Below are the code and all the weights of a small trained network. Each question names an input and a target symbol and asks about switching units off, where a switched-off unit gives its printed mean instead of its output.

import numpy as np


def w(rows, s, z=0):
    codes = np.array(rows[::2]) - 128.0
    scale = np.full(codes.shape[1], s)
    scale[-1] = z or s
    return codes * scale


def norm(h):
    return h / np.sqrt((h * h).mean(-1, keepdims=True) + 1e-5)


def f(y):
    return np.maximum(y, 0)


def softmax(a):
    e = np.exp(a - a.max(-1, keepdims=True))
    return e / e.sum(-1, keepdims=True)


def log_softmax(a):
    a = a - a.max(-1, keepdims=True)
    return a - np.log(np.exp(a).sum(-1, keepdims=True))


def net(x, mask):
    ids = ['ΓΔΘΨΩαεζημπστφ'.index(c) for c in x.split()]
    T = len(ids)
    res = E[ids] + P[:T]
    r = norm(res)
    for j in range(2):
        rows = slice(3 * j, 3 * j + 3)
        q, k, v = (r @ M[0][rows].T for M in (Q, K, V))
        z = softmax(np.where(np.tri(T) > 0, q @ k.T / 3**0.5, -1e9)) @ v
        o = O[0][rows]
        res = res + np.where(mask[j], z, o[:, -1]) @ o[:, :-1]
    y = f(norm(res) @ A[0][:, :-1].T + A[0][:, -1])
    res = res + np.where(mask[2:18], y, B[0][:, -1]) @ B[0][:, :-1]
    return log_softmax(norm(res)[-1] @ U[:, :-1].T + U[:, -1])


Q, K, V, O, A, B = {}, {}, {}, {}, {}, {}
E = w([
[192,108,161,161],'Γ',
[92,152,84,82],'Δ',
[107,154,134,117],'Θ',
[97,155,137,121],'Ψ',
[80,131,138,111],'Ω',
[77,132,128,91],'α',
[95,74,121,1],'ε',
[155,171,136,158],'ζ',
[165,180,124,142],'η',
[234,90,156,75],'μ',
[97,155,133,121],'π',
[160,178,124,124],'σ',
[97,157,134,122],'τ',
[129,164,133,109],'φ',
],0.015)
P = w([
[88,169,154,111],'0',
[14,172,83,178],'1',
[45,154,50,190],'2',
[63,117,3,203],'3',
[113,176,92,145],'4',
[117,178,115,143],'5',
[117,194,192,110],'6',
[134,97,105,81],'7',
[164,56,97,62],'8',
[208,43,59,65],'9',
[175,147,55,30],'10',
],0.012)
Q[0] = w([
[138,119,173,177],'head 1',
[138,195,161,114],'head 1',
[122,166,253,88],'head 1',
[67,127,60,144],'head 2',
[141,181,252,89],'head 2',
[184,142,52,171],'head 2',
],0.012)
K[0] = w([
[103,148,104,166],'head 1',
[118,62,109,111],'head 1',
[107,80,1,196],'head 1',
[191,151,124,53],'head 2',
[8,100,176,182],'head 2',
[132,122,117,61],'head 2',
],0.012)
V[0] = w([
[150,233,144,207],'head 1',
[4,33,221,114],'head 1',
[201,25,80,103],'head 1',
[96,128,233,64],'head 2',
[92,157,44,125],'head 2',
[103,220,68,114],'head 2',
],0.011)
O[0] = w([
[96,186,111,115,53],'head 1',
[134,106,252,141,4],'head 1',
[131,83,109,160,188],'head 1',
[77,129,158,97,132],'head 2',
[138,90,129,96,196],'head 2',
[117,100,108,67,239],'head 2',
],0.016,0.004)
A[0] = w([
[179,171,47,60,22],'neuron 1',
[102,93,99,81,129],'neuron 2',
[241,68,212,160,18],'neuron 3',
[124,131,64,87,157],'neuron 4',
[4,49,75,154,138],'neuron 5',
[161,91,36,119,159],'neuron 6',
[186,118,179,103,104],'neuron 7',
[208,77,136,51,168],'neuron 8',
[118,111,90,202,2],'neuron 9',
[114,56,114,72,160],'neuron 10',
[184,165,193,42,21],'neuron 11',
[147,106,135,93,168],'neuron 12',
[131,81,96,157,151],'neuron 13',
[68,161,186,248,251],'neuron 14',
[63,146,93,71,142],'neuron 15',
[8,186,149,156,254],'neuron 16',
],0.011,0.0053)
B[0] = w([
[154,200,135,208,199],'neuron 1',
[146,144,148,196,190],'neuron 2',
[72,207,105,254,154],'neuron 3',
[120,102,144,163,217],'neuron 4',
[122,176,113,176,181],'neuron 5',
[113,79,137,160,252],'neuron 6',
[96,128,93,193,149],'neuron 7',
[163,148,137,160,241],'neuron 8',
[122,71,47,66,136],'neuron 9',
[161,183,97,170,218],'neuron 10',
[187,128,185,187,145],'neuron 11',
[247,86,135,199,179],'neuron 12',
[189,102,124,82,176],'neuron 13',
[97,168,111,210,168],'neuron 14',
[226,149,122,171,182],'neuron 15',
[219,67,135,126,173],'neuron 16',
],0.0095,0.011)
U = w([
[124,201,117,250,115],'Γ',
[196,87,116,142,200],'Δ',
[143,146,164,119,62],'Θ',
[159,138,181,125,94],'Ψ',
[134,111,192,147,47],'Ω',
[125,116,178,146,44],'α',
[124,23,217,207,146],'ε',
[120,171,108,110,91],'ζ',
[123,176,74,93,93],'η',
[114,38,56,165,182],'μ',
[142,132,172,122,125],'π',
[135,173,75,87,160],'σ',
[164,148,173,128,1],'τ',
[186,188,137,96,137],'φ',
],0.017,0.0032)

Each question gives the input, a string of symbols that net reads in full, and the target symbol t.
The units are the heads (3 rows each of Q, K, V and O) and the neurons (one row each of A and B). Each row of codes is followed by its name. A weight is (code - 128) times the scale printed after its matrix; where a second scale follows, it is the last column's (O, A, B and U).
mask holds one flag per unit, heads first, then neurons. A switched-off unit (its flag False) gives its mean, the last column of its rows in O or B, instead of its output. The means were averaged over made-up inputs and are rounded, as every weight is.
A unit's drop is (log p(t) with every unit on - log p(t) with that unit switched off) / (log p(t) with every unit on - log p(t) with every unit switched off).
The circuit of an input: a set's keep is (log p(t) with only the set's units on - log p(t) with every unit switched off) / (log p(t) with every unit on - log p(t) with every unit switched off). Starting from the 12 units with the biggest drops (on a tie, the unit counted first), units are removed one at a time, each time the one whose removal leaves the highest keep (on an exact tie, the one counted first), for as long as the keep stays at least 0.8.
circuit, biggest first: the units of the circuit, biggest drop first
k most important neurons: the k neurons with the biggest drops, biggest first
heads that matter: for each layer, one digit per head in row order, 1 if its drop is at least 0.15 and else 0, layers parted by /
drop when u is switched off: that unit's drop, to one decimal
input ζ ε φ μ ε μ Ψ, target μ: circuit, biggest first	[head 1]
input μ μ μ μ φ, target μ: heads that matter	10
input μ μ Ω, target μ: circuit, biggest first	[head 1; neuron 1]
input μ σ Γ μ, target μ: heads that matter	01
input μ μ σ ε Δ, target μ: circuit, biggest first	[head 1; neuron 8]
input φ τ Ψ α, target φ: heads that matter	10
input Γ σ μ ε, target Γ: heads that matter	10
input μ τ μ, target μ: heads that matter	01
input ε ε α, target ε: heads that matter	10
input φ Ω φ, target φ: 2 most important neurons	[neuron 16; neuron 15]
input τ Θ μ Θ μ μ Ψ Ψ Ω Γ, target Γ: circuit, biggest first	[head 1; neuron 3; head 2]
input ε σ μ μ, target ε: heads that matter	10
input Ψ Ψ φ μ μ Ψ φ μ α, target Γ: circuit, biggest first	[head 1; head 2]
input ε ε σ, target ε: heads that matter	11
input σ μ Γ μ Ψ, target μ: heads that matter	10
input Ψ μ μ μ μ φ, target μ: heads that matter	10
input μ μ μ μ φ Γ, target μ: heads that matter	10
input μ ε ε ε μ τ Θ, target ε: heads that matter	11
input Γ μ μ μ φ μ Γ π μ Θ, target Γ: 2 most important neurons	[neuron 1; neuron 16]
input μ ε σ μ μ μ τ μ α, target Γ: heads that matter	01
input Ω η ε ε ε ε, target ε: heads that matter	10
input φ φ Γ, target φ: most important neuron	[neuron 6]
input σ π φ, target σ: circuit, biggest first	[head 1; head 2]
input ε σ τ, target ε: circuit, biggest first	[head 1]
input μ ε τ μ τ φ ε, target μ: drop when head 2 is switched off	0.4
input μ μ φ τ, target μ: drop when neuron 1 is switched off	0.2
input ε ε φ, target ε: drop when head 2 is switched off	0.2
